Each row has a name. Each question is about the rows just above it.

[ 68 157 115  88  97 153 126  92] : M
[100  88 105 120  85 138 106 132] : R
[ 68 157  89 147  97 153 106  92] : C
Shared by R and C: | [106]
The one value in R and M: | [88]

[ 63 119 116 128 161  62 192 116] : J
[103 193 194  55  87 145 148 120] : V
[164 186 181 135 148 100 151 117] : P
[202 172 201 186  72  92 106  57] : Z
[165 178  66 144  76 109  72  97] : E
[116  70  52  84  71 184 154 146] : G
[119  57  68 152 194  97  96 101] : F
Which value is in both E and Z? | [72]
Shared by J and F: | [119]
The one value in F and J: | [119]
Whose row is [116  70  52  84  71 184 154 146]? | G
Which value is in both Z and P? | [186]

[ 95 151  71 148 145 130 122 122 131 193  69 171 122  57 157 170] : T
[181 101  71 128 159  95  97 110 109  70 150 160 105 191 151 151] : K
[175 140 191 110 100 146 167 166 159 120  72  86  81 125 145 142] : H
[181 136 204 102 135 131 166 162  70 149 174 130 139 143  67 160] : A
Shared by H and T: | [145]
The one value in A and H: | [166]
[181 136 204 102 135 131 166 162  70 149 174 130 139 143  67 160] is in which row? | A

[106 171 100 172  85 119] = Kefi
[124 194 158 136 123 106] = toma
[ 68 163 179 132 109 180] = dut
[ 90  60 145 125  54 151] = Suk
[ 73 109  72 179 134 120] = kiral
[ 97 102  84 124 165 194] = nibir
[159 123 123 162 122 171] = lonel
[178 171 119 184 123 123] = Sapa
[124 194 148 145 172 126] = Vevoz
[ 97 102  84 122 159  88] = silig
[ 74 142 170 120 193  82] = gof
[124 126 116 162 202 173] = mos
Which row holds [124 194 148 145 172 126]? | Vevoz
Which value is in both gof and kiral? | [120]
The one value in toma and Sapa: | [123]
Whose row is [ 97 102  84 122 159  88]? | silig
Which value is in both Vevoz and Kefi? | [172]

[174 175 150 104 147 137 156  99 169]  Gal
[100  96 144  91 198 161 166 160 168]  maz
[ 79 101 197  95 155 139 166 102 105]  Les
[121 119 134 135 156 159 122  51 126]  bupi
[137 167 120  72 151  99 105  72 171]  boged
[ 98 135 115 127 152 108 140 143 131]  feb
[ 92 101 197  95 155  83  91 148 140]  Per
[118  79 166 106 128 114 167 149 130]  Folol
[121  79 166 106 128 146  89 119 126]  kos
[120 130 137 113 126 145 122 147 130]  dotob
[146  79 166 106 128 127 155  78 130]  Molo
Whose row is [137 167 120  72 151  99 105  72 171]? | boged
Shared by Molo and feb: | [127]
Which value is in both boged and Folol? | [167]
Shared by kos and maz: | [166]
Shared by Per and feb: | [140]

[116 145 169 144] = L
[127 147 145 139] = S
[107 114 101 115] = Y
[149 115  54 144] = Q
[150 120 110 136] = U
[131 145 100 144] = X
[149 145 175 184] = B
[121 143 200 149] = W
[132 119 125 144] = N
The one value in L and S: | [145]
The one value in L and Q: | [144]
Shared by B and X: | [145]
Shared by Q and B: | [149]
The one value in X and S: | [145]

[148 118 111 157 115 130 119 143 124 133 128 136 119 139 132  89 118 142
 132 166 105 118 159 131] = Pedu
[161 100 142 125  86 112 165 174 120 132 148 169 162 144  96 141 139 171
 125 152 171 120 145 137] = ser
[159 126 139 127 103 130 100  85  90 137 144 157  69 118 127 115 150 148
 125 131  74 143 168 155] = vaboz
[147 161 174 137 163 111 141 112 142 143 115 142 100 118 121 123 122 128
 169 118 127 133 153 138] = Pases
[ 93 156 145 160 146 136  60  64 141 147 165 146  83 119 101 115 145 148
 125 131 105 143 168 155] = girog
[159 126 139 127 103 130 100  85  90 137 144 157  69 144  74 137  96 154
 113 110  66 136 166 153] = bute
[107 126 154 154  98 142 118 119  91 112 113 126 145  99 118 140 133 123
 151 129  85  66 140 119] = Fuvog
[159 126 139 127 103 130 100  85  90 137 144 157  69 118 127 115 150 156
 148 148  96 126 135 115] = Mota
Which row holds [148 118 111 157 115 130 119 143 124 133 128 136 119 139 132  89 118 142
 132 166 105 118 159 131]? | Pedu
Which value is in both bute and girog? | [136]
Whose row is [161 100 142 125  86 112 165 174 120 132 148 169 162 144  96 141 139 171
 125 152 171 120 145 137]? | ser

[119 124 117 108 124 141 125 120 123 122 158 131 149 166 183 119 119 152
 171 107 121 133 105 145 127 123 114]  dufu
[121 118 109 165 136 125 142 158 107 118 129 141 117 144 141 112 122 174
 122 173 116  99 123 119 122  95 125]  Vebe
[116 112 113 129 122 113 114 138 158 142 125 145 115  88 104 124 104 134
 119 151 111 133 133 117 138  67 108]  zudi
[127 126 130 168 128 132 144 162 121 125 106 121 127 114 137 111  87 137
 110 165 141  88 145 133 121 158 157]  Pobos
The row with [116 112 113 129 122 113 114 138 158 142 125 145 115  88 104 124 104 134
 119 151 111 133 133 117 138  67 108] is | zudi
Where do [121 118 109 165 136 125 142 158 107 118 129 141 117 144 141 112 122 174
 122 173 116  99 123 119 122  95 125] appear? | Vebe

[120 106 151 164 129 146 135 119 125 169 152 109] = ren
[ 82 165 137 132 153 206  76 119  62 165 179 102] = Sove
[103  86 189 151 137 169 146 113 113 165 189  81] = kip
Which value is in both Sove and ren? | [119]
Whose row is [120 106 151 164 129 146 135 119 125 169 152 109]? | ren
The one value in ren and Sove: | [119]
Whose row is [103  86 189 151 137 169 146 113 113 165 189  81]? | kip

[109 149 107 188 143] : faf
[111 143 111 158 155] : boga
[ 97 162 126  81 144] : miba
[ 82 175 111 148 145] : tozo
[114 111 121 120 115] : mava
[151 119 130 160 158] : kadi
Where do [114 111 121 120 115] appear? | mava
Which value is in both faf and boga? | [143]
Whose row is [ 97 162 126  81 144]? | miba
Which value is in both boga and faf? | [143]
Shared by boga and tozo: | [111]
Which row holds [151 119 130 160 158]? | kadi

